Below is a small trained network, with its code and all its weights. Each question gives an input and a target symbol and asks what happens when units are switched off, that is, made to give their printed mean instead of their output.

import numpy as np


def w(rows, s, z=0):
    codes = np.array(rows[::2]) - 128.0
    scale = np.full(codes.shape[1], s)
    scale[-1] = z or s
    return codes * scale


def f(y):
    return y / 2 * (1 + np.tanh(0.7978845608 * (y + 0.044715 * y**3)))


def softmax(a):
    e = np.exp(a - a.max(-1, keepdims=True))
    return e / e.sum(-1, keepdims=True)


def log_softmax(a):
    a = a - a.max(-1, keepdims=True)
    return a - np.log(np.exp(a).sum(-1, keepdims=True))


def net(x, mask):
    ids = ['αβεηθλστ'.index(c) for c in x.split()]
    T = len(ids)
    res = E[ids] + P[:T]
    u = 0
    for l in range(2):
        r = res
        for j in range(3):
            rows = slice(3 * j, 3 * j + 3)
            q, k, v = (r @ M[l][rows].T for M in (Q, K, V))
            z = softmax(np.where(np.tri(T) > 0, q @ k.T / 3**0.5, -1e9)) @ v
            o = O[l][rows]
            res = res + np.where(mask[u + j], z, o[:, -1]) @ o[:, :-1]
        u += 3
        y = f(res @ A[l][:, :-1].T + A[l][:, -1])
        res = res + np.where(mask[u : u + 8], y, B[l][:, -1]) @ B[l][:, :-1]
        u += 8
    return log_softmax(res[-1] @ U[:, :-1].T + U[:, -1])


Q, K, V, O, A, B = {}, {}, {}, {}, {}, {}
E = w([
[52,128,122,153,89,178],'α',
[165,95,150,178,106,64],'β',
[127,192,138,146,106,229],'ε',
[201,106,162,171,112,150],'η',
[149,181,147,163,110,117],'θ',
[151,100,156,159,107,203],'λ',
[39,183,7,138,214,29],'σ',
[103,54,141,170,92,117],'τ',
],0.011)
P = w([
[108,95,137,34,107,125],'0',
[60,129,233,47,167,83],'1',
[169,154,119,93,102,91],'2',
[119,91,75,116,111,155],'3',
[98,155,166,178,147,117],'4',
[149,118,51,158,93,147],'5',
[107,159,143,216,151,128],'6',
[161,123,28,190,89,170],'7',
[106,164,130,249,153,148],'8',
[163,136,7,218,79,178],'9',
[100,153,88,254,128,184],'10',
],0.0083)
Q[0] = w([
[128,133,107,151,137,131],'L0H1',
[137,139,123,171,126,128],'L0H1',
[132,127,150,97,144,129],'L0H1',
[126,142,57,252,77,154],'L0H2',
[87,120,171,176,178,144],'L0H2',
[127,142,135,230,152,130],'L0H2',
[110,135,136,141,159,140],'L0H3',
[133,133,123,135,92,119],'L0H3',
[103,120,125,168,131,134],'L0H3',
],0.016)
K[0] = w([
[133,133,129,100,141,103],'L0H1',
[108,113,108,96,154,108],'L0H1',
[143,104,144,140,92,155],'L0H1',
[131,148,116,250,128,132],'L0H2',
[161,107,35,137,80,141],'L0H2',
[121,122,67,220,108,156],'L0H2',
[100,137,123,125,122,141],'L0H3',
[160,139,127,158,136,109],'L0H3',
[109,169,88,143,117,129],'L0H3',
],0.016)
V[0] = w([
[132,156,75,126,172,99],'L0H1',
[91,159,75,135,185,87],'L0H1',
[117,167,62,110,179,109],'L0H1',
[178,229,124,129,154,63],'L0H2',
[9,159,49,109,114,166],'L0H2',
[120,31,109,155,122,44],'L0H2',
[121,178,171,129,114,138],'L0H3',
[147,157,104,129,148,135],'L0H3',
[138,139,122,183,102,84],'L0H3',
],0.011)
O[0] = w([
[99,100,159,122,173,164,195],'L0H1',
[117,116,153,152,201,168,255],'L0H1',
[119,83,165,129,201,162,221],'L0H1',
[52,29,130,110,135,195,94],'L0H2',
[219,85,111,131,186,96,250],'L0H2',
[134,254,139,95,166,250,123],'L0H2',
[113,108,103,159,87,102,133],'L0H3',
[130,81,142,119,134,138,126],'L0H3',
[101,134,139,157,139,180,147],'L0H3',
],0.0091,0.0055)
A[0] = w([
[107,137,105,49,158,85,117],'L0N1',
[75,169,80,124,177,92,169],'L0N2',
[236,175,110,102,158,152,210],'L0N3',
[192,82,136,194,135,51,147],'L0N4',
[144,109,120,146,91,143,79],'L0N5',
[90,166,153,85,2,149,137],'L0N6',
[81,173,72,171,121,103,231],'L0N7',
[63,4,123,115,84,125,255],'L0N8',
],0.0069,0.0062)
B[0] = w([
[75,125,176,36,131,45,124],'L0N1',
[79,137,69,135,169,110,201],'L0N2',
[200,170,124,161,187,139,254],'L0N3',
[206,45,52,128,131,29,234],'L0N4',
[149,131,106,102,128,123,110],'L0N5',
[3,113,183,131,175,229,171],'L0N6',
[12,211,76,217,134,78,242],'L0N7',
[115,138,208,215,172,62,251],'L0N8',
],0.006,0.0046)
Q[1] = w([
[144,108,155,48,83,105],'L1H1',
[108,141,119,131,198,159],'L1H1',
[81,120,254,151,155,193],'L1H1',
[175,107,141,187,149,189],'L1H2',
[128,163,71,228,114,115],'L1H2',
[113,78,95,111,149,159],'L1H2',
[92,124,173,133,92,94],'L1H3',
[152,113,124,4,115,132],'L1H3',
[126,152,122,84,87,102],'L1H3',
],0.0089)
K[1] = w([
[130,131,143,92,99,119],'L1H1',
[128,120,91,137,147,150],'L1H1',
[124,123,101,69,202,106],'L1H1',
[130,115,99,181,154,156],'L1H2',
[156,128,147,253,105,156],'L1H2',
[107,147,112,163,138,112],'L1H2',
[126,102,107,73,177,136],'L1H3',
[118,149,135,47,99,90],'L1H3',
[107,145,124,77,144,100],'L1H3',
],0.012)
V[1] = w([
[53,151,103,116,141,110],'L1H1',
[118,124,82,149,189,133],'L1H1',
[69,135,103,70,155,74],'L1H1',
[121,87,147,144,111,72],'L1H2',
[195,89,175,161,59,208],'L1H2',
[84,195,103,109,120,41],'L1H2',
[253,77,153,155,136,211],'L1H3',
[153,181,101,108,87,174],'L1H3',
[178,123,132,166,52,109],'L1H3',
],0.0062)
O[1] = w([
[159,106,58,101,173,103,189],'L1H1',
[145,95,152,96,169,133,254],'L1H1',
[179,113,93,95,133,86,193],'L1H1',
[123,166,93,113,134,165,133],'L1H2',
[82,189,71,71,124,2,66],'L1H2',
[140,78,69,151,137,186,122],'L1H2',
[63,157,223,69,97,92,174],'L1H3',
[88,55,86,123,136,85,75],'L1H3',
[29,130,81,116,189,166,112],'L1H3',
],0.0062,0.01)
A[1] = w([
[53,104,113,134,25,74,185],'L1N1',
[151,85,122,135,119,22,25],'L1N2',
[154,112,159,103,113,134,253],'L1N3',
[106,93,145,107,203,159,45],'L1N4',
[11,139,169,142,98,209,174],'L1N5',
[84,221,109,136,64,130,84],'L1N6',
[177,105,132,154,125,94,99],'L1N7',
[112,120,37,123,157,109,40],'L1N8',
],0.011,0.0046)
B[1] = w([
[5,63,254,157,108,88,144],'L1N1',
[101,89,88,82,55,229,159],'L1N2',
[200,129,53,119,150,82,168],'L1N3',
[134,146,155,133,10,128,245],'L1N4',
[120,85,99,14,240,139,164],'L1N5',
[94,210,198,43,60,162,147],'L1N6',
[118,113,88,79,127,126,174],'L1N7',
[189,139,141,61,55,113,182],'L1N8',
],0.008,0.013)
U = w([
[215,123,78,85,174,48,249],'α',
[89,73,122,253,249,123,251],'β',
[115,126,91,61,187,199,4],'ε',
[76,132,161,42,112,89,77],'η',
[145,253,138,160,83,188,91],'θ',
[102,48,142,107,57,81,36],'λ',
[107,195,187,133,20,42,110],'σ',
[154,115,157,161,71,226,4],'τ',
],0.0053,0.004)

Each question gives the input, a string of symbols that net reads in full, and the target symbol t.
The units are the heads (3 rows each of Q, K, V and O) and the neurons (one row each of A and B). Each row of codes is followed by its name. A weight is (code - 128) times the scale printed after its matrix; where a second scale follows, it is the last column's (O, A, B and U).
mask holds one flag per unit, layer by layer, with each layer's heads first. A switched-off unit (its flag False) gives its mean, the last column of its rows in O or B, instead of its output. The means were averaged over made-up inputs and are rounded, as every weight is.
A unit's drop is (log p(t) with every unit on - log p(t) with that unit switched off) / (log p(t) with every unit on - log p(t) with every unit switched off).
The circuit of an input: a set's keep is (log p(t) with only the set's units on - log p(t) with every unit switched off) / (log p(t) with every unit on - log p(t) with every unit switched off). Starting from the 12 units with the biggest drops (on a tie, the unit counted first), units are removed one at a time, each time the one whose removal leaves the highest keep (on an exact tie, the one counted first), for as long as the keep stays at least 0.8.
units of the circuit, in order: the units of the circuit, biggest drop first
most important unit: the unit with the biggest drop
k most important neurons: the k neurons with the biggest drops, biggest first
top k neurons in layer l: the k neurons of layer l with the biggest drops, biggest first
input τ α α β η α λ α α η α, target η: most important unit	L1N5
input β β α θ α β η τ, target η: 3 most important neurons	L1N6, L1N5, L1N1
input ε α α β τ α α α α α θ, target α: top 2 neurons in layer 1	L1N4, L1N8
input τ α λ λ β θ λ τ θ β, target β: units of the circuit, in order	L0H2, L1N4, L0N8
input ε α α σ σ σ β σ, target ε: units of the circuit, in order	L0H2, L1N5, L0H1
input σ θ η α λ α λ α θ α, target β: units of the circuit, in order	L1N8, L0N8, L0H2
input σ η η α τ σ α, target τ: top 2 neurons in layer 1	L1N4, L1N5
input σ θ τ α ε θ, target β: units of the circuit, in order	L1N4, L1N8
input θ θ τ θ θ θ α λ α, target σ: units of the circuit, in order	L0H1, L0H2, L1H1
input α σ ε η η σ θ, target τ: units of the circuit, in order	L0H1, L1N4, L0H2, L0N7
input η θ α α λ α, target σ: units of the circuit, in order	L0H1, L1H1
input β σ σ α σ σ θ, target τ: 2 most important neurons	L1N4, L0N2
input ε λ α σ ε β θ τ σ β, target τ: units of the circuit, in order	L0H1, L0H2, L1N4, L0N7
input τ α λ τ λ η β, target η: most important unit	L0H2
input λ α η α α, target α: units of the circuit, in order	L0H2, L0H1, L1N4
input α θ α η ε α τ λ σ β σ, target ε: units of the circuit, in order	L0H2, L0H1, L1N5, L0N4
input β α σ θ θ θ θ β, target β: units of the circuit, in order	L1N8, L0H2, L0N8
input τ α α ε η α ε ε θ α, target β: 2 most important neurons	L1N4, L0N8
input η α λ θ β η β, target η: 4 most important neurons	L1N6, L1N5, L1N1, L0N3
input β θ τ, target β: most important unit	L1H3
input β α β α α σ σ, target τ: 2 most important neurons	L1N4, L1N8
input τ β τ α τ, target α: 2 most important neurons	L1N4, L0N4
input λ ε θ η α η η, target η: 2 most important neurons	L1N6, L1N5
